Each row has a name. Each question is about the rows just above it. Places in a row count from 1.

[ 74 -90  56  55] -> B
[74 76 36 75] -> T
[74 73 75 55] -> E
Which entry of E is missing from [55 75 73]?
[74]
E without one entry, shuffled: [55 73 75]. Gone:
[74]
Which entry of T is missing from [75 36 76]?
[74]
B without one entry, shuffled: [ 74  56 -90]. Gone:
[55]
Shuffled T with one entry gone: [76 74 36], missing
[75]
Changed T: [74 77 36 75]. Place and old value:
2, [76]
Where does [ 74 -90  57  55] differ from B, and what was there?
3, [56]

[  5  -3  -2  -2 -35  -6  17   4   0 -21   3   3  -2  -5   8 -12  -4 -10
   3 -21  -8  -7   5  -1 -13   8  -5  11] = V
[  2 -21 -15   1  25  10  -8  18   2 -40  26  37  26  -6  39 -21 -26 -49
  24  12  -4  22  18 -15 -15 -20 -24  15] = S
[ -3   4  -3   5  12   4   5  10  -5 -17   1   5   9  -4  21  -7 -22  -8
   4 -15  -9   9   2   9 -14  -4   4  13] = N
[ -9  10  21 -13 -24  -5  14 -15 -13  28 -10 -27  -5  -1 -27   7  23  38
  -5   2  -3  -5 -22  -4  19   1  21  -4] = H
[  5  -3  -2  -2   4  -6  17   4   0 -21   3   3  -2  -5   8 -12  -4 -10
   3   6  -8  -7   5  -1 -13   8  -5  11] = X
[  7  -8 -12   4  13   8   5   7   0 -28   9  25  27   2  23  -9 -18 -23
   0   5   5  10  21  -3 -11 -10 -12   2] = R
[  1  -2 -17  11  25   9   3  13  -1 -34  14  31  37  -5  34 -16 -27 -31
  12  -8   3  20  25   2 -19  -7  -5   4] = A
One entry of A was changed: [  1  -2 -17  11  25   9   3  13  -1 -34  14  31  37  -5  34 -16 -27 -31
  12  -8   4  20  25   2 -19  -7  -5   4]. Where, and from what?
21, [3]
Shuffled R with one entry gone: [ -9  10   5   5 -28 -11   7   0 -18   2   2  13  -8 -10  23 -12   9 -12
  21   5   8  27   7  25   0  -3 -23], missing
[4]

[-60   3 -59 -42] -> lomuk
[-14 -25 -38  -4] -> zuku
[-32 -27 -56 -31] -> Pupi
[ 46 -42 -23 -11] -> kube
[-30 -21 -50 -48] -> zati
[34 35 74 59] -> Tafof
[ -7   9 -27  -5] -> gar
[-53  -2 -40 -47] -> Teven
[-17 -12 -19 -20] -> Kevi
Which entry of zati is missing from [-21 -30 -50]?
[-48]
Which entry of zati is missing from [-30 -50 -21]?
[-48]
Where does [-32 -26 -56 -31] differ from Pupi, and what was there?
2, [-27]
Where does [-14 -25 -37  -4] differ from zuku, and what was there?
3, [-38]
One entry of Pupi was changed: [-32 -27 -56 -30]. Where, and from what?
4, [-31]
Which entry of lomuk is missing from [-60 -42   3]?
[-59]
Which entry of Pupi is missing from [-27 -56 -32]?
[-31]

[ -6 -54  54 -31 -34] = fovo
[-29   5  42 -28 -20] = Defel
[-49   3   7  70  32] = fide
[-31 -61 -38  20  33] = nefa
[-48  12 -30 -18 -18] = raz
[ -6 -54  54 -31  53] = Reke
Which entry of Reke is missing from [-54  53 -31  -6]?
[54]
One entry of nefa was changed: [-31 -61 -38  19  33]. Where, and from what?
4, [20]
One entry of fide was changed: [-49   3   7  70  31]. Where, and from what?
5, [32]
fide without one entry, shuffled: [  3   7 -49  70]. Gone:
[32]
Changed raz: [-48  12 -30 -18 -19]. Place and old value:
5, [-18]
Changed nefa: [-31 -61 -37  20  33]. Place and old value:
3, [-38]

[ 82 -44  49  -8  16  -6] -> Fazep
[ 82 -44  49  -8   1  -6] -> Nabop
[ 1 -2 -4 -3  2 -9] -> fup
[ 1 -2 -4 -3  2 -3] -> Medeb
Medeb without one entry, shuffled: [-3  2 -4 -3  1]. Gone:
[-2]
Changed Nabop: [ 83 -44  49  -8   1  -6]. Place and old value:
1, [82]
Shuffled fup with one entry gone: [-2 -9 -3  2  1], missing
[-4]

[ -5  27 -53 -19 -11 -38 -19]  ter
[  7  35   1  -8 -13  16  -7]  Mitog
[ -8 -29  21   4   3   1 -30]  rezas
[-29 -30  30  60  26  -4   7]  kilor
[  4 -47 -40  44  13 -10  14]  topo
[-1 39 -2 -8 -4 28 12]  savir
[ -4 -61 -80  83  28  -9 -72]  vede
Which entry of Mitog is missing from [-13  -8  35  16   7   1]?
[-7]
topo without one entry, shuffled: [-40  44  14 -10 -47   4]. Gone:
[13]
Which entry of rezas is missing from [ 21   1  -8   3 -30 -29]?
[4]
One entry of kilor was changed: [-29 -30  31  60  26  -4   7]. Where, and from what?
3, [30]
One entry of rezas was changed: [ -8 -29  21   4   3   1 -31]. Where, and from what?
7, [-30]
kilor without one entry, shuffled: [  7  30  26  -4  60 -30]. Gone:
[-29]

[ 53  10 -56  20 -75 -64] : Kebi
[-29  94  -7   8  -2 -64] : sofik
[-73  91  28   1  30 -31] : ran
[ 21 -26 -15   0   9  60] : dufu
[-11  96 -17  13 -17 -16] : mas
Where does [ 52  10 -56  20 -75 -64] differ from Kebi, and what was there?
1, [53]
Which entry of sofik is missing from [ 94  -2  -7 -64 -29]?
[8]
One entry of mas was changed: [-11  96 -17  14 -17 -16]. Where, and from what?
4, [13]
Where does [ 54  10 -56  20 -75 -64] differ from Kebi, and what was there?
1, [53]

[ 27 -12   8  18 -48 -48   8 -47  26  -8  28  28 -15] = tebel
[-14  10 -15   6   6   6 -13 -25   9   4   8   8  -6] = lugar
[ 12 -14  28 -26 -79 -19  -4  20   6 -31   7   7   1] = gored
[ -4  -7   4 -28   5  -2 -30  18  19  23  -6  -6  11] = gena
[ -6 -14 -20 -24 -15   0 -32  24  -5  -4  -9  -9   2] = Gon
[ -5  -6 -35  27  -9  21  11 -18 -25 -15  28  28 -10] = Vavaf
[ 53 -19  40  -5  -8 -29  -6 -26  42 -15  19  19 -24] = nez
[-20 -24 -18 -32 -52  16 -32  67 -18 -10   4   4   7] = Fudi
[  5   4  28   7 -71   0  24 -11  -6  -2  44  44  13] = Pel
tebel without one entry, shuffled: [ -8   8   8 -15  28  27  26 -12  18 -48 -48  28]. Gone:
[-47]
Which entry of lugar is missing from [  6 -15 -14   9   6   8  -6 -25   4 -13   6   8]?
[10]
Shuffled Fudi with one entry gone: [  4   7   4 -10 -20 -32 -18  67 -32 -52 -24 -18], missing
[16]
Which entry of tebel is missing from [ 18  28 -48  -8 -48   8  28 -15  26  27   8 -12]?
[-47]

[-56  66 -63  41  42 -72 -66 -80  51 -48  77  79 -25  52 -64 -59  -8  89
 -76 -47  41  11 -22  37  26  71  86 -37 -23 -70  40 -53  30   3 -70   8
  16  36  81 -31 -31  -5   3 -44  13  75  35 -49  89 -83 -47 -52 -54]  pani
[-56  66 -63  41  42 -72 -66 -80  51 -48  77  79 -25  52 -64 -59  -8  89
 -76 -47  41  11 -22  37  26  71  86 -37 -23 -70  40 -53  30   3 -70   8
  16  36  81 -31 -31  -5   3 -44  13  75  35 -49 -21 -30  81  41  -8]  badap
[ -8 -54 -64  78 -60 -57 -28 -77  80 -72  85  81 -76 -25 -41 -88  79  69
 -67 -68  43  32  81  33  32  83 -71  56  40  35  51  80  33  62 -60  58
  76 -20 -56  21 -64 -72 -64  41   0  20  67 -47  29  77 -48  39 -19]  Sutir
Changed pani: [-56  66 -63  41  42 -72 -66 -80  51 -48  77  79 -25  52 -64 -59  -8  89
 -76 -47  41  11 -22  37  26  71  86 -37 -23 -70  40 -53  30   3 -70   8
  16  36  81 -31 -30  -5   3 -44  13  75  35 -49  89 -83 -47 -52 -54]. Place and old value:
41, [-31]
Changed Sutir: [ -8 -54 -64  78 -60 -57 -28 -77  80 -72  85  81 -76 -25 -41 -88  79  69
 -67 -68  43  32  81  33  32  83 -71  56  40  35  51  81  33  62 -60  58
  76 -20 -56  21 -64 -72 -64  41   0  20  67 -47  29  77 -48  39 -19]. Place and old value:
32, [80]
One entry of pani was changed: [-56  66 -63  41  42 -72 -66 -81  51 -48  77  79 -25  52 -64 -59  -8  89
 -76 -47  41  11 -22  37  26  71  86 -37 -23 -70  40 -53  30   3 -70   8
  16  36  81 -31 -31  -5   3 -44  13  75  35 -49  89 -83 -47 -52 -54]. Where, and from what?
8, [-80]
Which entry of Sutir is missing from [ 76 -54 -57 -64  32   0  81 -48 -76 -71  85  67 -64  39 -77 -19  83  69
  29 -72 -56  20 -28 -68  32 -20 -60  -8 -64 -47  33  62  43  58  77 -67
  21  56  81  33  80  40  79  80  41  51 -60 -41 -88  35 -72  78]?
[-25]
Which entry of pani is missing from [-83 -64 -44 -66  26  13  -8 -56 -63  75  51  89  -5 -31  79 -48  81 -31
 -72 -37  89  86 -52  42 -70  36 -53 -49  66 -22  30   3  52 -80 -59 -70
  16  11  41  71   8  35  77 -47 -25   3 -54  41 -47 -23 -76  37]?
[40]
Which entry of badap is missing from [ 81 -66 -21  77 -44 -70  79 -64 -48 -80  37  51  36 -72 -49 -47 -53  42
  81  40 -31 -76  26  52  30 -23  71 -37  -8  41   8 -56 -63  86  89 -59
   3  35 -25  41 -70  16 -22  13 -30  41  -8  66  -5  11 -31   3]?
[75]
Shuffled pani with one entry gone: [-70  51 -70 -64 -48  -8  52 -59 -25  37  35   8 -80  89  30 -72  42  75
 -37 -76 -31   3 -52 -44  41 -23  86  81 -63 -31 -54 -66  89 -49  36 -22
  79 -47  77  -5 -53  41  13  71 -47 -56 -83  11  40  26   3  16], missing
[66]

[ 54  28 -32   1  39  30  49  21 -59  43  45  19   2 -38  22 -53 -24  48
 -41  -6 -55  27 -58  14  30] -> pek
[ 37 -11 -33  12   2  13  23   7 -59  11  -3  29   7 -47   0 -37 -36   4
 -45   7 -35  25 -27   5  34] -> Bupov
[-35 -41  29 -90 -34 -78  10 -10 -48 -18 -26 -33  36 -63  14  26 -73 -37
  50  19  12 -60 -67 -30   0] -> ner
[ 40   5 -34  37  25  15  58  52 -48  42   8  45  37 -50 -11  -3 -37  12
 -16  27 -20  26  -6  -7  63] -> fefu
[-23  26 -10 -56  21 -22   2  -7  -9  12  36 -60 -32  -5   0 -28  -8  28
   7 -43 -41 -45 -66 -25 -44] -> dis
[ 43 -84  73 -26 -87  -3 -49 -82 -40 -81 -70  57  40 -17  81  -1 -28 -61
 -16  66  57  52  10  80  34] -> zem
[-32 -25 -32  58  -8 -29  26  65   7  14 -48  25  41 -31 -75  66 -29 -50
  30  35  30 -15  65 -54  48] -> Tumis
[-15 -71  27  -4 -53 -59   8  19 -26 -29 -73  25  71 -56 -13  70 -66 -75
  51  73  54 -17  28 -17  58] -> lepo
[ 31  -2 -55   4  10  13  23   5 -69  17 -68  13 -13 -54 -13 -60 -39  13
 -62 -17 -62  15 -48  -9  18] -> Regu
Which entry of ner is missing from [ 50  29 -73 -34 -33   0  19 -26  36  12 -30 -41  26 -10 -63 -78 -37 -90
 -60  10 -35 -67 -48 -18]?
[14]
Regu without one entry, shuffled: [-60 -13 -55 -68   5  18  -9  17 -62 -48  13 -62   4  -2 -17  31  15  23
 -39  13 -54  10  13 -13]. Gone:
[-69]
Changed Bupov: [ 37 -11 -33  12   2  13  23   7 -59  11  -3  29   7 -47   0 -37 -36   4
 -45   7 -35  25 -27   5  35]. Place and old value:
25, [34]
Changed lepo: [-15 -71  27  -4 -53 -59   8  19 -26 -29 -73  24  71 -56 -13  70 -66 -75
  51  73  54 -17  28 -17  58]. Place and old value:
12, [25]

